Here is a tiny trained network, its code and every weight. The questions are about switching its units off for an input and a class, where a switched-off unit gives its printed mean instead of its output.

import numpy as np


def w(rows, s, z=0):
    codes = np.array(rows[::2]) - 128.0
    scale = np.full(codes.shape[1], s)
    scale[-1] = z or s
    return codes * scale


def norm(h):
    return h / np.sqrt((h * h).mean(-1, keepdims=True) + 1e-5)


def f(y):
    return y / 2 * (1 + np.tanh(0.7978845608 * (y + 0.044715 * y**3)))


def log_softmax(a):
    a = a - a.max(-1, keepdims=True)
    return a - np.log(np.exp(a).sum(-1, keepdims=True))


def net(x, mask):
    res = np.array(x, float).reshape(1, 7) / 4 @ E
    u = 0
    for l in range(2):
        y = f(norm(res) @ A[l][:, :-1].T + A[l][:, -1])
        res = res + np.where(mask[u : u + 16], y, B[l][:, -1]) @ B[l][:, :-1]
        u += 16
    return log_softmax(norm(res)[-1] @ U[:, :-1].T + U[:, -1])


A, B = {}, {}
E = w([
[128,127,129,129],'x0',
[129,128,128,127],'x1',
[92,96,184,219],'x2',
[200,94,85,173],'x3',
[134,50,159,87],'x4',
[17,62,1,153],'x5',
[128,126,126,129],'x6',
],0.0075)
A[0] = w([
[154,196,142,135,12],'L0N0',
[31,175,181,67,100],'L0N1',
[144,143,98,75,47],'L0N2',
[74,105,106,133,70],'L0N3',
[130,109,152,245,56],'L0N4',
[201,149,185,116,93],'L0N5',
[129,154,114,158,40],'L0N6',
[113,8,169,52,4],'L0N7',
[130,84,161,178,67],'L0N8',
[80,110,39,135,30],'L0N9',
[148,161,57,38,76],'L0N10',
[240,86,65,192,124],'L0N11',
[123,178,100,166,24],'L0N12',
[46,105,214,196,109],'L0N13',
[112,200,84,174,51],'L0N14',
[102,242,86,179,117],'L0N15',
],0.011,0.0025)
B[0] = w([
[129,98,120,174,146],'L0N0',
[32,201,130,69,225],'L0N1',
[165,135,99,116,140],'L0N2',
[124,159,150,160,186],'L0N3',
[176,143,69,90,221],'L0N4',
[97,120,101,211,223],'L0N5',
[137,115,138,118,124],'L0N6',
[131,31,185,137,188],'L0N7',
[147,133,111,97,160],'L0N8',
[108,145,125,214,253],'L0N9',
[202,137,54,108,214],'L0N10',
[3,194,173,25,243],'L0N11',
[147,97,150,117,143],'L0N12',
[179,140,58,82,251],'L0N13',
[139,80,147,134,185],'L0N14',
[130,21,186,88,240],'L0N15',
],0.022,0.0042)
A[1] = w([
[155,123,178,102,137],'L1N0',
[122,209,98,126,91],'L1N1',
[119,21,114,71,125],'L1N2',
[140,178,202,129,56],'L1N3',
[181,3,240,111,117],'L1N4',
[166,184,155,216,192],'L1N5',
[216,241,244,149,130],'L1N6',
[175,173,204,93,162],'L1N7',
[128,114,115,235,9],'L1N8',
[229,138,61,92,73],'L1N9',
[228,209,239,135,176],'L1N10',
[138,193,85,131,87],'L1N11',
[59,137,193,180,188],'L1N12',
[83,133,75,143,109],'L1N13',
[77,155,173,78,4],'L1N14',
[93,204,131,198,149],'L1N15',
],0.011,0.0021)
B[1] = w([
[102,133,122,165,127],'L1N0',
[127,81,161,118,201],'L1N1',
[151,221,211,188,250],'L1N2',
[94,121,84,157,123],'L1N3',
[139,109,244,196,225],'L1N4',
[119,28,110,116,173],'L1N5',
[43,154,45,211,144],'L1N6',
[97,173,89,173,134],'L1N7',
[111,49,99,140,186],'L1N8',
[253,157,131,110,222],'L1N9',
[70,165,39,191,127],'L1N10',
[152,93,155,110,185],'L1N11',
[225,128,70,98,253],'L1N12',
[165,148,155,185,204],'L1N13',
[68,73,151,84,197],'L1N14',
[173,74,143,135,232],'L1N15',
],0.019,0.0044)
U = w([
[78,72,6,228,108],'0',
[15,148,104,41,96],'1',
[152,91,138,95,232],'2',
[151,102,139,97,211],'3',
[225,201,71,88,25],'4',
[120,111,238,168,2],'5',
[125,100,119,108,187],'6',
],0.012,0.0063)

Each question gives the input, the list of numbers given to net, and the class t.
The units are the neurons (one row each of A and B). Each row of codes is followed by its name. A weight is (code - 128) times the scale printed after its matrix; where a second scale follows, it is the last column's (A, B and U).
mask holds one flag per neuron, layer by layer. A switched-off neuron (its flag False) gives its mean, the last column of its row in B, instead of its output. The means were averaged over made-up inputs and are rounded, as every weight is.
A unit's drop is (log p(t) with every unit on - log p(t) with that unit switched off) / (log p(t) with every unit on - log p(t) with every unit switched off).
The circuit of an input: a set's keep is (log p(t) with only the set's units on - log p(t) with every unit switched off) / (log p(t) with every unit on - log p(t) with every unit switched off). Starting from the 12 units with the biggest drops (on a tie, the unit counted first), units are removed one at a time, each time the one whose removal leaves the highest keep (on an exact tie, the one counted first), for as long as the keep stays at least 0.8.
circuit, biggest first: the units of the circuit, biggest drop first
most important unit: the unit with the biggest drop
k most important neurons: the k neurons with the biggest drops, biggest first
k most important neurons of layer l: the k neurons of layer l with the biggest drops, biggest first
drop when u is switched off: that unit's drop, to one decimal
input [5,-6,5,-8,0,0,1], class 1: most important unit	L0N1
input [-3,0,8,-6,-1,2,3], class 4: 2 most important neurons	[L0N13; L0N11]
input [0,-4,6,8,-1,-6,8], class 1: 2 most important neurons	[L0N11; L0N9]
input [-2,4,-4,6,-8,-4,2], class 5: 2 most important neurons of layer 1	[L1N4; L1N2]
input [0,-2,4,-4,3,-6,-2], class 0: 2 most important neurons of layer 0	[L0N11; L0N15]
input [6,0,7,5,-2,-7,-6], class 0: 2 most important neurons	[L1N6; L0N10]
input [-5,0,-8,1,6,-8,-6], class 0: 2 most important neurons	[L0N13; L0N15]
input [-1,-4,2,-5,2,6,3], class 0: 3 most important neurons of layer 1	[L1N9; L1N2; L1N4]
input [-3,5,4,2,6,5,-6], class 5: 4 most important neurons of layer 0	[L0N7; L0N5; L0N1; L0N10]
input [-7,-6,2,8,-8,7,3], class 1: 2 most important neurons of layer 0	[L0N11; L0N5]
input [2,-5,6,6,6,-5,3], class 1: 2 most important neurons	[L0N11; L0N10]
input [-3,-4,-2,5,8,-6,-5], class 5: 3 most important neurons	[L0N7; L1N4; L0N9]
input [0,-2,-7,-7,-3,-1,5], class 1: 2 most important neurons of layer 0	[L0N1; L0N13]
input [-7,7,8,-6,-5,-5,-2], class 4: circuit, biggest first	[L0N13]
input [5,5,-3,1,7,-6,-1], class 5: 2 most important neurons	[L0N7; L1N4]
input [-5,0,7,-8,-1,7,4], class 1: 2 most important neurons	[L0N1; L0N5]
input [7,-4,1,7,7,2,2], class 1: 2 most important neurons	[L0N11; L0N15]
input [8,-5,3,-5,4,8,-5], class 0: 2 most important neurons	[L0N11; L1N9]
input [-4,4,-1,7,-4,-7,3], class 0: 2 most important neurons	[L0N1; L1N6]
input [7,-6,3,8,4,3,8], class 1: circuit, biggest first	[L0N11]
input [4,0,-5,-3,-8,-3,-5], class 5: 2 most important neurons of layer 0	[L0N15; L0N13]
input [1,7,-2,-4,1,8,5], class 0: 2 most important neurons	[L1N9; L1N4]
input [-3,7,8,3,-6,-4,8], class 4: 3 most important neurons of layer 0	[L0N4; L0N13; L0N7]
input [3,6,-1,2,-8,-2,5], class 5: drop when L1N2 is switched off	0.1
